Below are the code and all the weights of a small trained network. Each question names an input and a class and asks about switching units off, where a switched-off unit gives its printed mean instead of its output.

import numpy as np


def w(rows, s, z=0):
    codes = np.array(rows[::2]) - 128.0
    scale = np.full(codes.shape[1], s)
    scale[-1] = z or s
    return codes * scale


def f(y):
    return y / 2 * (1 + np.tanh(0.7978845608 * (y + 0.044715 * y**3)))


def log_softmax(a):
    a = a - a.max(-1, keepdims=True)
    return a - np.log(np.exp(a).sum(-1, keepdims=True))


def net(x, mask):
    res = np.array(x, float).reshape(1, 6) / 4 @ E
    y = f(res @ A[0][:, :-1].T + A[0][:, -1])
    res = res + np.where(mask, y, B[0][:, -1]) @ B[0][:, :-1]
    return log_softmax(res[-1] @ U[:, :-1].T + U[:, -1])


A, B = {}, {}
E = w([
[64,73,85,236,81,201,158],'x0',
[132,71,110,62,196,209,180],'x1',
[128,132,129,131,127,131,129],'x2',
[171,89,189,195,207,155,12],'x3',
[253,68,45,137,92,103,111],'x4',
[122,189,77,82,97,222,37],'x5',
],0.0066)
A[0] = w([
[203,76,55,133,99,110,118,100],'n0',
[116,215,134,200,48,41,54,253],'n1',
[210,88,63,137,92,118,118,95],'n2',
[168,165,168,12,180,56,100,94],'n3',
[197,82,55,138,110,112,120,86],'n4',
[2,174,211,142,147,175,142,132],'n5',
[82,78,95,221,88,183,145,82],'n6',
[122,35,139,65,222,216,157,215],'n7',
[196,78,41,150,106,115,119,68],'n8',
[76,166,31,38,37,81,233,107],'n9',
[65,66,78,212,100,185,139,64],'n10',
[136,78,107,63,205,206,196,161],'n11',
[135,194,155,217,53,47,86,172],'n12',
[104,206,47,60,57,221,17,186],'n13',
[212,89,40,146,111,105,102,101],'n14',
[123,60,169,153,126,31,210,110],'n15',
],0.0058,0.0022)
B[0] = w([
[70,160,158,102,170,87,118,179],'n0',
[136,57,83,73,107,140,153,219],'n1',
[86,157,154,85,184,79,122,176],'n2',
[238,207,32,191,84,80,141,194],'n3',
[69,166,156,94,154,92,122,170],'n4',
[69,169,49,85,183,33,120,199],'n5',
[213,197,51,146,84,68,155,174],'n6',
[135,90,64,87,70,107,103,218],'n7',
[78,169,135,98,159,60,131,173],'n8',
[123,77,73,236,168,168,1,241],'n9',
[196,213,45,163,91,77,158,173],'n10',
[134,103,89,83,54,118,113,194],'n11',
[121,58,87,58,83,151,142,192],'n12',
[170,65,179,151,229,169,251,254],'n13',
[62,148,145,100,173,84,122,186],'n14',
[151,84,167,173,201,171,186,190],'n15',
],0.0081,0.0057)
U = w([
[190,226,108,149,84,109,148,106],'0',
[39,183,133,89,162,96,125,108],'1',
[126,125,132,128,118,136,126,205],'2',
[147,97,150,145,176,163,198,98],'3',
[122,100,121,186,138,146,21,131],'4',
[120,87,123,62,48,139,135,98],'5',
[104,167,190,136,71,167,121,106],'6',
[82,228,252,160,25,200,113,4],'7',
],0.017,0.016)

Each question gives the input, the list of numbers given to net, and the class t.
The units are the neurons (one row each of A and B). Each row of codes is followed by its name. A weight is (code - 128) times the scale printed after its matrix; where a second scale follows, it is the last column's (A, B and U).
mask holds one flag per neuron, in row order. A switched-off neuron (its flag False) gives its mean, the last column of its row in B, instead of its output. The means were averaged over made-up inputs and are rounded, as every weight is.
A unit's drop is (log p(t) with every unit on - log p(t) with that unit switched off) / (log p(t) with every unit on - log p(t) with every unit switched off).
The circuit of an input: a set's keep is (log p(t) with only the set's units on - log p(t) with every unit switched off) / (log p(t) with every unit on - log p(t) with every unit switched off). Starting from the 12 units with the biggest drops (on a tie, the unit counted first), units are removed one at a time, each time the one whose removal leaves the highest keep (on an exact tie, the one counted first), for as long as the keep stays at least 0.8.
circuit, biggest first: the units of the circuit, biggest drop first
unit that matters most: the unit with the biggest drop
top k neurons: the k neurons with the biggest drops, biggest first
drop of u: that unit's drop, to one decimal
input [-5,7,5,4,1,1], class 5: circuit, biggest first	n7; n11
input [2,-8,7,-1,3,-8], class 3: circuit, biggest first	n15
input [2,7,4,5,4,3], class 5: circuit, biggest first	n9; n7
input [1,8,5,6,-6,-4], class 5: circuit, biggest first	n7; n11
input [-3,-8,-8,7,0,5], class 2: circuit, biggest first	n9; n1
input [-4,-4,-7,-6,-3,6], class 2: circuit, biggest first	n13; n9
input [-7,5,-1,6,5,-4], class 0: top 2 neurons	n3; n9
input [6,4,0,-4,-6,-3], class 0: circuit, biggest first	n10; n6
input [1,7,3,-4,-5,0], class 5: circuit, biggest first	n11; n7
input [-5,8,-2,2,-5,-6], class 5: top 4 neurons	n7; n11; n13; n9
input [8,3,-2,2,-6,1], class 0: top 2 neurons	n10; n6
input [-5,-1,5,-5,-2,-2], class 0: top 2 neurons	n3; n13
input [-4,8,6,-1,-1,7], class 5: top 3 neurons	n11; n7; n15
input [-5,3,-6,-8,-5,-2], class 4: top neuron	n9
input [-7,1,-3,0,3,-6], class 0: top 2 neurons	n3; n13
input [3,7,-4,2,5,-3], class 5: top 2 neurons	n7; n11
input [-1,-5,-4,5,2,-8], class 3: top 2 neurons	n15; n9
input [0,-3,-8,7,-1,6], class 2: top 3 neurons	n9; n13; n15
input [-2,8,-6,5,1,0], class 5: top 3 neurons	n9; n7; n11
input [-6,8,-6,8,-4,-6], class 4: unit that matters most	n13
input [7,3,-4,1,-2,3], class 0: drop of n6	0.1
input [-6,-2,0,4,-5,-4], class 0: drop of n9	0.2
